Below is a small trained network, with its code and all its weights. Each question gives an input and a class and asks what happens when units are switched off, that is, made to give their printed mean instead of their output.

import numpy as np


def w(rows, s, z=0):
    codes = np.array(rows[::2]) - 128.0
    scale = np.full(codes.shape[1], s)
    scale[-1] = z or s
    return codes * scale


def norm(h):
    return h / np.sqrt((h * h).mean(-1, keepdims=True) + 1e-5)


def f(y):
    return np.maximum(y, 0)


def log_softmax(a):
    a = a - a.max(-1, keepdims=True)
    return a - np.log(np.exp(a).sum(-1, keepdims=True))


def net(x, mask):
    res = np.array(x, float).reshape(1, 8) / 4 @ E
    u = 0
    for l in range(3):
        y = f(norm(res) @ A[l][:, :-1].T + A[l][:, -1])
        res = res + np.where(mask[u : u + 11], y, B[l][:, -1]) @ B[l][:, :-1]
        u += 11
    return log_softmax(norm(res)[-1] @ U[:, :-1].T + U[:, -1])


A, B = {}, {}
E = w([
[123,134,130,2,146,131,96,142,150],'x0',
[155,98,40,119,170,212,96,115,24],'x1',
[126,130,127,130,128,129,121,129,127],'x2',
[126,127,127,129,129,129,127,135,128],'x3',
[128,127,127,128,127,127,125,130,127],'x4',
[129,131,128,129,129,129,128,127,129],'x5',
[128,134,128,128,125,131,128,132,129],'x6',
[42,176,22,110,90,73,149,111,94],'x7',
],0.0067)
A[0] = w([
[121,144,135,217,94,104,168,129,116,93],'0.n0',
[89,111,118,85,114,105,127,120,145,2],'0.n1',
[86,92,122,85,123,97,141,116,141,15],'0.n2',
[82,101,117,61,117,93,134,101,150,5],'0.n3',
[28,133,55,114,102,74,144,133,104,148],'0.n4',
[134,140,81,134,142,145,90,113,113,102],'0.n5',
[3,132,110,114,43,24,190,145,161,86],'0.n6',
[110,124,133,113,125,125,132,130,125,94],'0.n7',
[108,112,168,61,126,91,103,142,166,33],'0.n8',
[120,139,127,123,131,127,121,121,147,53],'0.n9',
[160,63,189,132,139,147,132,129,145,73],'0.n10',
],0.004,0.0032)
B[0] = w([
[117,99,129,158,155,106,113,71,174,189],'0.n0',
[133,169,149,119,97,134,117,159,119,135],'0.n1',
[126,176,142,121,105,135,109,166,132,135],'0.n2',
[131,170,150,130,105,126,105,188,141,146],'0.n3',
[109,172,76,137,91,92,155,125,155,247],'0.n4',
[99,92,157,131,118,146,159,141,147,161],'0.n5',
[247,197,87,155,174,107,121,102,175,253],'0.n6',
[121,141,132,130,126,126,111,124,128,130],'0.n7',
[122,159,154,139,116,115,101,150,161,161],'0.n8',
[139,122,133,119,136,123,128,129,117,128],'0.n9',
[87,253,61,127,110,105,143,101,134,176],'0.n10',
],0.0052,0.0041)
A[1] = w([
[137,86,147,87,145,143,111,137,102,5],'1.n0',
[138,136,134,2,128,131,118,150,137,244],'1.n1',
[117,118,131,124,135,119,124,124,131,40],'1.n2',
[133,99,122,144,127,144,134,123,112,18],'1.n3',
[130,125,130,126,120,123,128,123,124,100],'1.n4',
[157,71,135,128,157,189,97,140,90,108],'1.n5',
[138,136,201,137,121,94,121,127,183,134],'1.n6',
[142,101,133,169,125,138,146,112,117,48],'1.n7',
[139,108,196,133,128,125,123,137,153,66],'1.n8',
[86,142,69,117,107,112,130,118,68,34],'1.n9',
[123,124,132,106,125,130,123,124,131,102],'1.n10',
],0.0093,0.0026)
B[1] = w([
[147,100,117,220,136,104,170,58,173,155],'1.n0',
[99,109,114,84,204,133,26,74,253,254],'1.n1',
[130,130,117,138,116,128,126,138,113,128],'1.n2',
[130,166,156,84,108,123,122,175,146,141],'1.n3',
[132,122,125,130,135,121,129,130,129,128],'1.n4',
[187,221,140,165,122,47,121,107,163,205],'1.n5',
[51,65,59,122,123,199,151,159,65,247],'1.n6',
[113,165,155,37,106,110,114,175,146,160],'1.n7',
[68,83,49,123,117,183,131,145,77,187],'1.n8',
[64,15,169,119,139,221,149,173,120,202],'1.n9',
[131,121,133,140,112,113,145,147,114,139],'1.n10',
],0.0057,0.0066)
A[2] = w([
[107,105,180,142,121,127,126,142,148,124],'2.n0',
[126,126,126,125,119,121,120,123,123,101],'2.n1',
[104,85,143,172,81,151,184,180,15,69],'2.n2',
[97,134,134,35,109,95,134,161,149,74],'2.n3',
[123,110,169,1,150,120,47,113,150,31],'2.n4',
[220,160,174,160,125,130,145,153,73,40],'2.n5',
[101,156,166,45,142,17,75,78,167,5],'2.n6',
[84,51,199,140,118,139,126,141,151,104],'2.n7',
[93,142,55,110,123,125,118,75,85,89],'2.n8',
[196,152,156,216,89,106,173,135,51,75],'2.n9',
[99,129,109,169,71,131,212,168,74,122],'2.n10',
],0.0072,0.0032)
B[2] = w([
[137,122,109,109,145,147,130,105,90,153],'2.n0',
[125,125,128,125,125,128,135,138,131,128],'2.n1',
[221,141,209,119,97,143,150,182,76,235],'2.n2',
[114,147,122,111,145,166,61,144,100,187],'2.n3',
[116,105,108,207,77,76,240,107,92,248],'2.n4',
[90,189,135,64,92,121,93,157,147,169],'2.n5',
[193,161,205,142,98,183,119,185,2,216],'2.n6',
[106,71,76,96,148,148,142,103,50,193],'2.n7',
[118,85,220,123,123,146,128,158,139,206],'2.n8',
[17,165,77,43,112,122,107,166,151,202],'2.n9',
[218,103,185,156,140,102,158,103,115,253],'2.n10',
],0.0074,0.0047)
U = w([
[186,61,186,167,88,154,214,173,50,185],'0',
[109,251,127,57,93,126,62,184,139,221],'1',
[17,15,77,63,162,191,91,112,133,121],'2',
[249,135,149,159,187,117,70,33,175,73],'3',
[131,163,86,216,89,5,192,100,202,4],'4',
],0.011,0.0016)

Each question gives the input, the list of numbers given to net, and the class t.
The units are the neurons (one row each of A and B). Each row of codes is followed by its name. A weight is (code - 128) times the scale printed after its matrix; where a second scale follows, it is the last column's (A, B and U).
mask holds one flag per neuron, layer by layer. A switched-off neuron (its flag False) gives its mean, the last column of its row in B, instead of its output. The means were averaged over made-up inputs and are rounded, as every weight is.
A unit's drop is (log p(t) with every unit on - log p(t) with that unit switched off) / (log p(t) with every unit on - log p(t) with every unit switched off).
The circuit of an input: a set's keep is (log p(t) with only the set's units on - log p(t) with every unit switched off) / (log p(t) with every unit on - log p(t) with every unit switched off). Starting from the 12 units with the biggest drops (on a tie, the unit counted first), units are removed one at a time, each time the one whose removal leaves the highest keep (on an exact tie, the one counted first), for as long as the keep stays at least 0.8.
circuit, biggest first: the units of the circuit, biggest drop first
most important unit: the unit with the biggest drop
k most important neurons: the k neurons with the biggest drops, biggest first
top k neurons in layer l: the k neurons of layer l with the biggest drops, biggest first
drop when u is switched off: that unit's drop, to one decimal
input [1,-3,-1,5,1,8,-6,0], class 2: most important unit -> 1.n6
input [-8,2,1,4,8,-6,4,0], class 1: 3 most important neurons -> 1.n6, 2.n9, 1.n1
input [8,-8,-7,-8,7,1,2,0], class 2: circuit, biggest first -> 1.n6, 1.n5
input [0,0,6,-5,-1,-1,6,4], class 4: top 3 neurons in layer 1 -> 1.n1, 1.n6, 1.n8
input [0,7,4,-8,-2,3,3,-5], class 1: circuit, biggest first -> 1.n1, 1.n5, 2.n5, 2.n9
input [-7,0,1,1,6,-6,0,2], class 4: 2 most important neurons -> 1.n6, 0.n0
input [0,5,5,8,-5,-8,-7,-5], class 1: circuit, biggest first -> 1.n1, 1.n5, 2.n5, 2.n9
input [8,2,7,-4,-7,-4,-5,-8], class 3: circuit, biggest first -> 1.n5, 1.n1, 2.n4
input [-1,6,-7,2,-8,5,-4,0], class 1: top 2 neurons in layer 1 -> 1.n5, 1.n1
input [-3,0,3,6,-7,-7,-3,3], class 4: 2 most important neurons -> 0.n6, 1.n6
input [-2,2,-6,-1,-6,1,-6,7], class 0: 2 most important neurons -> 1.n1, 1.n9
input [7,0,-1,-5,-3,-8,2,-6], class 2: top 2 neurons in layer 1 -> 1.n1, 1.n8
input [1,-6,8,-8,-6,-2,-7,7], class 1: 2 most important neurons -> 2.n4, 2.n6
input [-2,5,5,4,3,-4,0,3], class 0: circuit, biggest first -> 1.n1
input [-3,0,-5,-5,1,5,-7,1], class 4: top 3 neurons in layer 1 -> 1.n1, 1.n6, 1.n9
input [0,5,3,4,6,8,-4,7], class 0: drop when 1.n1 is switched off -> 1.4
input [3,6,-4,2,-5,5,4,-1], class 3: drop when 1.n5 is switched off -> 0.4
input [5,4,5,-7,6,-8,0,-8], class 3: drop when 0.n8 is switched off -> 0.0
input [-2,2,-2,6,-4,2,-5,-1], class 1: drop when 1.n1 is switched off -> 0.1
input [3,-8,-1,5,5,-5,-5,-2], class 2: most important unit -> 1.n6
